Each row of numbers belongs to one of the elements below and depends on some of the facts about them. Some rows are named. Which element is each other row?

Some rows with their names:
[ 10  11   2  -9 -36  -8 -13  24   8   1  43   6  17   0  -2 -19  18   7
  22 -16  -4  14  -6 -18   1  -3  -5]: plogor
[ -9  -6  14  38  77  -4  -1  11 -27 -17  -5  39 -18  10   9   0 -10  -9
   1  -3  14 -14 -68  13 -12  -2   0]: staflas
[-11 -20 -40  38  -1  -1   9 -26 -27  -3 -28 -20  16   7  -2   4   1  -4
   9   3  -5 -10  -6  24   6  -8   9]: revi
[ 13   6  38 -14 -20   5  -6  -4  24   6  25 -19  11  -1   3   4  17  13
 -29  -9  -1  19  39 -25  -9   3 -13]: trutu
[ 18  -4  16 -20 -60  -6  -6   0  17  21  28  -3  -8  -9  -9 -15   2  10
  14  -2  -8   2  41 -21  11   1  -2]: klebe
[  5  24  18 -28 -36   7   0  24  22   2   6 -12   7  -9   6  -8  10   9
  14  -9  -7  12  10  -8  16   1  -3]: trasu
[-11 -20   8 -10  16   4   6 -47  -9  -4 -15   0 -32   8 -19  14 -21   8
 -25   1   5 -19 -58  -9   8   5  12]: dritra
[ 20   4 -31  -5 -24 -16  -2  28  -9  -4  29   7  15  -6   2 -12  20 -14
  -2  14  -7  14  37   2 -10  -1  -1]: muplun
[ 10  10   2   1 -15  -7 -15  23  14  -4  46  14   7  -2  10 -15  10  -4
  23 -22   2  14  23 -16  -5  -1 -14]: tabiflel
[  9   7 -10 -26 -24  -6  -9   8   9 -11  41   7   7   2  -2  -6  12   0
   1 -20   1  17  19 -19   1   1   0]: brozal
[-12 -25   1  22   5  13   7 -38  -2   5  -1  10 -11   2  -1  -1 -19  16
   0   4  -3 -24 -35  -6  13  -1   9]: tregru
[ 17  14  -9  -1 -22  -5   8  41   3   6  -2   5  10 -19  16 -15  17  -7
   1  28 -12  10  76  14   4  -1  -1]: litros
[ 21  31  41 -15   2 -15  -2  44   3   5 -11   5  -7 -12   6 -15  10 -16
   5   0   2   8   6  14  -6   2 -12]: losetek
[-27 -12   6  10  27  16   6 -34   3  -7  -6 -22   8  17  -2  19  -5  20
 -51 -12   0  -1 -52 -12  -5   3   1]: stuge
[  7  25  14 -42 -14   2  -5  26  18   1   2 -12  -9 -11   2   0   3   2
  11 -11   0  12  19  -6   7   9  -2]: stesal
[  9   8   1 -29 -11  -8 -12  11   9 -10  37   2  -2  -3   0  -6  18  -4
   6  -9   6  12  19 -17   5   1  -6]: refi
[-31 -12 -31  10  -4   9  -2 -37  -5   1 -23 -23  20  18 -19  24 -15   4
  18 -28   0  -1 -43   6   0  -5  -2]: fovak

Facts:
klasure Λ gusku; plogor Λ pliklek; zegreti Λ pibu; fisos Λ vapler; fikli Λ tabru; fikli Λ gusku
gradres Λ kliflel; klostadrem Λ fisos; klostadrem Λ vastuk; klostadrem Λ skaga; losetek Λ staflas; brevos Λ tuza
brevos Λ fitrem; vapler Λ dubrel; vapler Λ pliklek; vapler Λ stako; ganas Λ fiflas; trutu Λ skaga
stuguna Λ kapla; stuguna Λ marik; stuguna Λ tuza; stuguna Λ pibu; vidri Λ skeflil; taflol Λ kinazur
taflol Λ marik; taflol Λ denem; stesal Λ nezu; midrim Λ mobrur; midrim Λ sanes; midrim Λ pigon
fitrem Λ nezu; mosti Λ valu; mosti Λ klodul; grava Λ tabru; grava Λ fikli; grava Λ staflas
febrak Λ sanes; nezu Λ tabru; pebrek Λ bretram; pebrek Λ tabiflel; pebrek Λ drafek; pliklek Λ tabru
tuza Λ nezu; tabiflel Λ tabru; tabiflel Λ stako; grole Λ bruskar; garo Λ pliklek; garo Λ skaga
trustir Λ tabru; trustir Λ vastuk; gaber Λ tabru; gaber Λ valu; skeskibre Λ fisos; skeskibre Λ kapla
keve Λ tabru; keve Λ valu; keve Λ skaga; staflas Λ nezu; skeflil Λ skaga; mifaver Λ litros
rufas Λ nezu; rufas Λ refi; rufas Λ skeflil; trasu Λ bretram; dritratril Λ statun; dritratril Λ pliklek
dritra Λ rufas; dritra Λ valu; kegi Λ marik; statun Λ gradres; statun Λ grava; lutun Λ gaber
lutun Λ brevos; bretram Λ tabru; stuge Λ fitrem; stuge Λ skaga; dagrus Λ stako; valu Λ tabru
bruskar Λ valu; bruskar Λ staflas; tregru Λ plegil; fovak Λ gaber; fovak Λ tabiflel; fovak Λ skeskibre
fovak Λ dagrus; plabok Λ losetek; skaga Λ tabru; drafek Λ tabru; nivun Λ plegil; vastuk Λ staflas
dubrel Λ staflas; klebe Λ tregru; tapos Λ plegil; movam Λ sanes; zumufle Λ kliflel; denem Λ gaber
flegurek Λ skeflil; flegurek Λ pigon; flegurek Λ filik; flaski Λ klodul; bedraplo Λ tabru; brozal Λ skaga
troplar Λ fisos; troplar Λ trustir; troplar Λ stuguna; troplar Λ staflas; kinazur Λ skeflil; greplo Λ losetek
sanes Λ gaber; sanes Λ nezu; sanes Λ valu; plegil Λ tabru; plegil Λ nezu; plegil Λ garo
tidizum Λ staflas; refi Λ tabru; refi Λ nezu; klasure Ξ 604; plogor Ξ 726; zegreti Ξ 604
fisos Ξ 604; fikli Ξ 604; gradres Ξ 726; klostadrem Ξ 726; losetek Ξ 726; brevos Ξ 604
vapler Ξ 726; grebrutron Ξ 726; ganas Ξ 726; trutu Ξ 726; stuguna Ξ 604; vidri Ξ 726
taflol Ξ 604; stesal Ξ 726; tabru Ξ 604; midrim Ξ 726; fitrem Ξ 604; mosti Ξ 726
marik Ξ 726; muplun Ξ 726; zigol Ξ 604; grava Ξ 726; mobrur Ξ 604; febrak Ξ 604
nezu Ξ 726; stako Ξ 604; pebrek Ξ 604; pliklek Ξ 604; tuza Ξ 604; tabiflel Ξ 726
kliflel Ξ 726; klodul Ξ 726; grole Ξ 726; gusku Ξ 604; garo Ξ 726; trustir Ξ 726
gaber Ξ 604; skeskibre Ξ 726; skedrik Ξ 604; keve Ξ 604; revi Ξ 604; staflas Ξ 604
skeflil Ξ 726; mifaver Ξ 726; rufas Ξ 726; trasu Ξ 726; stodris Ξ 726; filik Ξ 726
dritratril Ξ 604; dritra Ξ 604; kegi Ξ 604; statun Ξ 726; pibu Ξ 726; lutun Ξ 726
bretram Ξ 604; stuge Ξ 604; dagrus Ξ 726; valu Ξ 726; bruskar Ξ 604; tregru Ξ 604
fovak Ξ 604; plabok Ξ 726; skaga Ξ 604; pigon Ξ 604; drafek Ξ 726; nivun Ξ 604
vastuk Ξ 604; dubrel Ξ 604; klebe Ξ 726; tapos Ξ 604; gavam Ξ 604; litros Ξ 726
driladin Ξ 604; movam Ξ 726; zumufle Ξ 604; denem Ξ 726; fiflas Ξ 726; kapla Ξ 604
flegurek Ξ 604; flaski Ξ 726; bedraplo Ξ 726; brozal Ξ 726; troplar Ξ 726; kinazur Ξ 726
greplo Ξ 604; sanes Ξ 726; notri Ξ 726; plegil Ξ 604; tidizum Ξ 604; refi Ξ 726
klasure ε 217; plogor ε 912; zegreti ε 867; fisos ε 867; fikli ε 217; gradres ε 867
klostadrem ε 912; losetek ε 466; brevos ε 867; vapler ε 958; grebrutron ε 466; ganas ε 217
trutu ε 958; stuguna ε 867; vidri ε 466; taflol ε 217; stesal ε 466; tabru ε 912
midrim ε 466; fitrem ε 466; mosti ε 912; marik ε 217; muplun ε 912; zigol ε 912
grava ε 958; mobrur ε 466; febrak ε 217; nezu ε 958; stako ε 466; pebrek ε 867
pliklek ε 466; tuza ε 466; tabiflel ε 912; kliflel ε 912; klodul ε 867; grole ε 466
gusku ε 466; garo ε 466; trustir ε 217; gaber ε 867; skeskibre ε 912; skedrik ε 958
keve ε 217; revi ε 867; staflas ε 912; skeflil ε 466; mifaver ε 867; rufas ε 867
trasu ε 466; stodris ε 867; filik ε 912; dritratril ε 466; dritra ε 217; kegi ε 867
statun ε 466; pibu ε 217; lutun ε 466; bretram ε 912; stuge ε 958; dagrus ε 466
valu ε 217; bruskar ε 867; tregru ε 217; fovak ε 867; plabok ε 958; skaga ε 912
pigon ε 466; drafek ε 867; nivun ε 217; vastuk ε 912; dubrel ε 217; klebe ε 217
tapos ε 466; gavam ε 466; litros ε 466; driladin ε 217; movam ε 466; zumufle ε 466
denem ε 867; fiflas ε 217; kapla ε 912; flegurek ε 466; flaski ε 217; bedraplo ε 958
brozal ε 912; troplar ε 217; kinazur ε 217; greplo ε 217; sanes ε 912; notri ε 217
plegil ε 466; tidizum ε 912; refi ε 912

Rows to name:
No name comes twice in this set of rows, the named rows included.
[ 30   0  15  -5  -3 -13  -9   2  -7  -7  -7  -7  -1 -12   5 -13  23 -16
  13   2  14  10  82  14   6  -5 -11] | klodul
[ 33  -1  54 -16   2  -9  -6   4  17   8  10  24 -34 -16   3 -13  -3  -9
   8  18  18  -4  51 -12   6   5  -7] | valu
[-27   2  -8  44  60  23   8   9  -1  -5 -24  28   2   3  29   3 -22   6
  23   2   4 -12 -31  20  -1   0  -2] | stako
[-14 -18 -46  24  26  -9  10  -4 -27 -18   4   8  13  10  -2   5  -1   1
 -21  20  -7  -9 -46  16   4  -2  14] | zigol
[-16 -20 -32  32  67   8   1 -14 -15 -32  16  33  -6  10  17   0  -6   6
  -1   4  14 -13 -22   3   5   0   1] | skaga
[-27 -20 -50  -1 -11   6   7 -34  -1  12 -16  -1 -21  14 -20  30 -29  -4
 -20  14  -5  -9 -22  -1 -18   2  26] | taflol
[ 25   7  67   4  27   5  -6   7  19  -1  18   8  -5  -7  22  -6  16   4
 -29   3  18  16  63 -12 -11   6 -21] | nezu
[-18  -3  -9  16  11  10  19   7 -14  -1 -26 -13  13   0   2  -5   1   7
   0   7 -17 -17 -66  15  18  -3   3] | zumufle
[ 22   5  -1 -37  -3 -18  -9  10   0 -15  31   7 -10  -3  -2  -1  19 -10
 -17  -1  14  18  38  -7   7   6   2] | sanes
[ 29  -2  22 -23 -39 -19  -3   5   4  14   9  -5 -21 -12 -19 -12   7  -5
  -6  15  -1   4  31 -13   0   3   3] | flaski
[-11 -12  34  26  24   2   2 -16 -10  12 -21  20 -23   6  -5   1 -31   2
   3  -3   3 -19 -73   2 -13  -1  -6] | dubrel
[  7  21 -20 -48 -34   6   2  13  21  -1   4 -10  -2 -10   3   7   9   0
  -8   8  -2  18  61  -4  13   7   6] | vidri
[ 14  13  62  10 -24  -3 -10  12  20  18  15 -12  14   3  -1  -1  12   5
 -12 -15  -3  21   2 -16 -31  -1 -21] | vapler
[-11 -18  10  57  94  15  -1  -3 -12 -32  17  52   0   4  31  -7  -3   5
   7   0  21 -23 -23  14   4   1  -5] | tabru

Now the same elements, written a new way:
Named rows:
[-10 -12   3   6  -4   1   6 -14 -11 -22   4   5  15 -18  -3   5  11  -9
  12  -5   4   4 -74 -28  37 -17 -22 -27   1   4  18   7   8  27 -22   5
   8 -25   3]: drafek
[  3  31   2  -6  -2 -26 -10   0   3  -3   2 -20 -30  60  42   7  -1  -4
 -23   5  -6  -4  60  38 -76   1  31   3  -5   2 -17 -26  19 -41   1  -2
 -11  27  -9]: greplo
[ 13  18  -5   2 -12  20  -2  -8   7   7   0 -17  -9  -1  44 -22 -16  19
  -6   7  40  -2  73  52 -38  21  23  -9   6  -2  -8 -50   8 -21 -14   4
   2  39  -7]: skedrik
[  3  29   8   1  -4  11  31  19  31  15   6 -27 -12  22  13  -7   0  -7
 -10   9  43  12  86  47  -6  22   1 -11   2  14  12 -39  45 -29  -1 -15
  10  -5 -22]: stuguna
[  8   3  -5   1  -4  12  -4  -6  11   3  -3 -16 -21  38  55  -5  -4  16
 -11  10   4  -7  64  53 -47  30  19  13 -11   7   7 -48  -3 -32  -1   4
 -16  23  -6]: driladin
[  9  -2   6  -5   5  16   9   8  37  15   2 -21  -4  26  24  -4 -10   3
 -16   2   2  13  99  53 -32  30  -1 -13  -8  11  -3 -19 -20 -36  14 -17
  -4  -5  -7]: taflol
[ -3  14  -3  -2  -4  -6  -9   4  -1  -7  -1 -20 -19  34  61  -7   0  12
 -13   6  11  -2  60  37 -60  20  13   3  -9   2 -16 -51 -16 -37 -17   1
 -13  26  -8]: klasure
[-11   8   0   3   1  10  -2   6   4  -4  -3 -18  -5   9  40  -9   2  11
 -15   0  12   1  65  39 -39  38  -5 -13 -11   3 -14 -57 -34 -32 -13  -7
  -4  21  -6]: nivun
[-11 -24   4 -15  -5  -5  -5   2 -19  -5  -3  26  13  -6 -38  18   9 -14
  18  -4 -10  -7 -58 -11  46 -29 -18   1   1 -10  -4  34 -36  38  -8 -11
   9 -14   0]: tabiflel
[ -9 -28   7  -2  -1   2 -10   2  -5  -4   2  17  24 -20 -28  11  -2  -5
  14 -10 -19  -2 -54 -15  40 -32 -18 -10   2 -10 -18  43 -48  36   6  -8
   9 -28   1]: brozal
[ -1  30   1  -9  -2  -5  -7  -2 -13  -4  -4 -14 -25  49  -2   5   2  -6
 -18   9   6  -8  58  32 -60  22  12  12 -13   0   3 -46   8 -39 -14 -13
  -3  25 -10]: dubrel
[ 13 -42   1  16  -2  10 -13 -17   1  11   0  21  20 -11 -49   8  -7   0
  16   0 -42 -15 -72  -4  62 -29  -4  -6   6  -4  13  54 -36  36  25  11
  -1 -15   7]: filik
[-17  29   5   6  -5  12  15  17  18  -5   7 -23 -10 -12  62 -24   5   8
 -10  -1  60   7  62  28 -16  21 -14 -16  -4   4 -20 -69  13 -35 -28  -4
   1   1 -22]: pebrek
[ 20 -33  -3 -15  -6   9   6 -33  -8   0  -8  13   4  44 -40  33   0 -21
   9   4 -39   1 -47   0  17  -9  -9  12  -2  11  63  44  -8  34  19 -10
   9  -6  15]: pibu
[  7 -40  -7  -3  -6  -1  -8 -24  -3 -15  -1   5   2  40  32  21   6   1
   9  -6 -42   8 -61 -14  -2 -23  -4  -1   4   7  14  40 -29  30  14  10
  -6 -17  16]: notri
[ -2 -27  -9   2 -17  -4 -16 -20 -18 -11  -4  25  -4  32  -1  18   7   7
  24   1 -13 -20 -69 -11  28 -34   5  28   7  -8   8  27 -29  39 -14  19
  -5   4  -2]: kliflel
[  5 -45  -8  -3  -7  -4  -1 -20  12 -17   0  -3   2  39  57  21   8   5
  12  -8 -42  12 -40  -7  -8 -32   6  -5   6   6   4  47 -24  28  20  11
  -9 -17  15]: ganas

Which element is each row?
No name comes twice in this set of rows, the named rows included.
[-10  30  10   2  -2   7  21  22  27   1   7 -23  -8   5  49 -16   1   1
 -10   2  46  11  73  33 -13  16  -3 -21  -2   8 -19 -58  24 -35 -12 -14
   5 -10 -24] | fovak
[ -4  38   8  -7  -1 -19 -13  21  -1   6   1  -6 -19  31 -11  -3  -4  -3
 -16   7  14 -15  67  36 -31 -14  20  16   0 -13 -37 -24  16 -31  -6 -10
  -1  18 -25] | tidizum
[  1 -24  -2  13 -10   8   8 -19  14 -16   6   0   4  20  22   4  11  -2
  17  -3 -17   4 -65 -14  40 -29  -7 -14  11   6  19  23  17  29   1  17
  -2 -20   3] | stodris
[  3  47   6  15   0 -15   1   6   5  -2   7 -23 -19   5   1 -19  -5  -5
 -21  10  23  -9  40  22 -30   9  20 -13   1   1 -10 -54  59 -46 -17   4
  -5  14 -19] | bruskar
[  0 -19   9   4   1 -16 -16   3  -3  -3   5  14  13  -1 -32  11  -4  -7
   8  -9 -45  -2 -65 -17  20 -64  12 -17   9 -11 -31  55 -20  27  21   1
  -5 -33  -2] | mosti
[  1  26   6  15   1  12  16   4  21  12   6 -19  -7  -4   2 -20  -6  -7
 -13  11  31  -1  64  38  -1  34  -4 -19  -3   7   9 -55  31 -33  -9  -4
   4   3 -18] | brevos
[ -2  38   0   0  -6   7  14  -3   2   5  -1 -16 -22  22  -4  -8   0  -8
  -8  19  47  -8  58  34   0  32  -4   8  -5   7  24 -70  47 -34 -30  -8
  10  24 -20] | fisos
[  3 -32   0   1 -11   2  -7  -8   2  -2   0  18   6  25 -16  15   2   4
  23  -2 -19  -9 -50 -11  39 -39   8   7  11  -4  -6  49 -26  39  15   7
   0 -17   0] | muplun
[  4  40   4  -6  -4 -10 -17   1 -26  10  -5   6 -22  27 -63  -5  -8  -8
 -13  22  12 -37  38  32 -14  15  25  31  -4 -16   1 -41  23 -32 -19  -5
  -3  39 -20] | staflas
[  5 -19   3   9  14  -6   1  12  22   3   6   4  20 -43   3   1  -3   3
   4 -16 -39  21 -49 -47  19 -28   9 -11  10   3 -20  75   4  18  41   8
  -9 -40  19] | midrim
[-21  33  -6  -9   1  -1   9  27   6  -2  -2 -13 -19 -14  73 -12  10  21
  -5  -1  47   7  71  -7 -53  27   1  10  -5  -2 -40 -36   8 -31 -15   1
 -10  10  -9] | dritratril
[  1  24   6   0   1  19   2  13   5   7   1 -21   7 -33  13 -23 -15  10
 -12  -5  40   6  83  41 -30  22   5 -31   1  -5 -25 -68  -9 -25  -8 -15
  13  26  -7] | stuge
[ -4  -3   1 -11  -9 -10  -8 -12 -31 -25   1   7  15 -12 -15   8   0  -6
   9 -16  -2  13 -54 -26 -19 -56   6 -16  12 -12 -18  11   9  37 -20  -2
  18  -4  14] | grava
[ -5 -23   9   0   3  -6 -14   1 -10  -5  -1  26  20 -22 -58  11  -2 -12
   9  -8 -30  -8 -61 -27  50 -38 -14  -4   3 -11 -13  40 -38  33  12  -8
   4 -22  -2] | refi
[  4  16   0  12  15  12   6  31  37  22   4 -17   0 -39  32 -29  -9  19
 -14  -2  19   9  72  11 -22  34   2 -10  -1   5 -30  -6   2 -44  37   5
 -11   0  -5] | flegurek

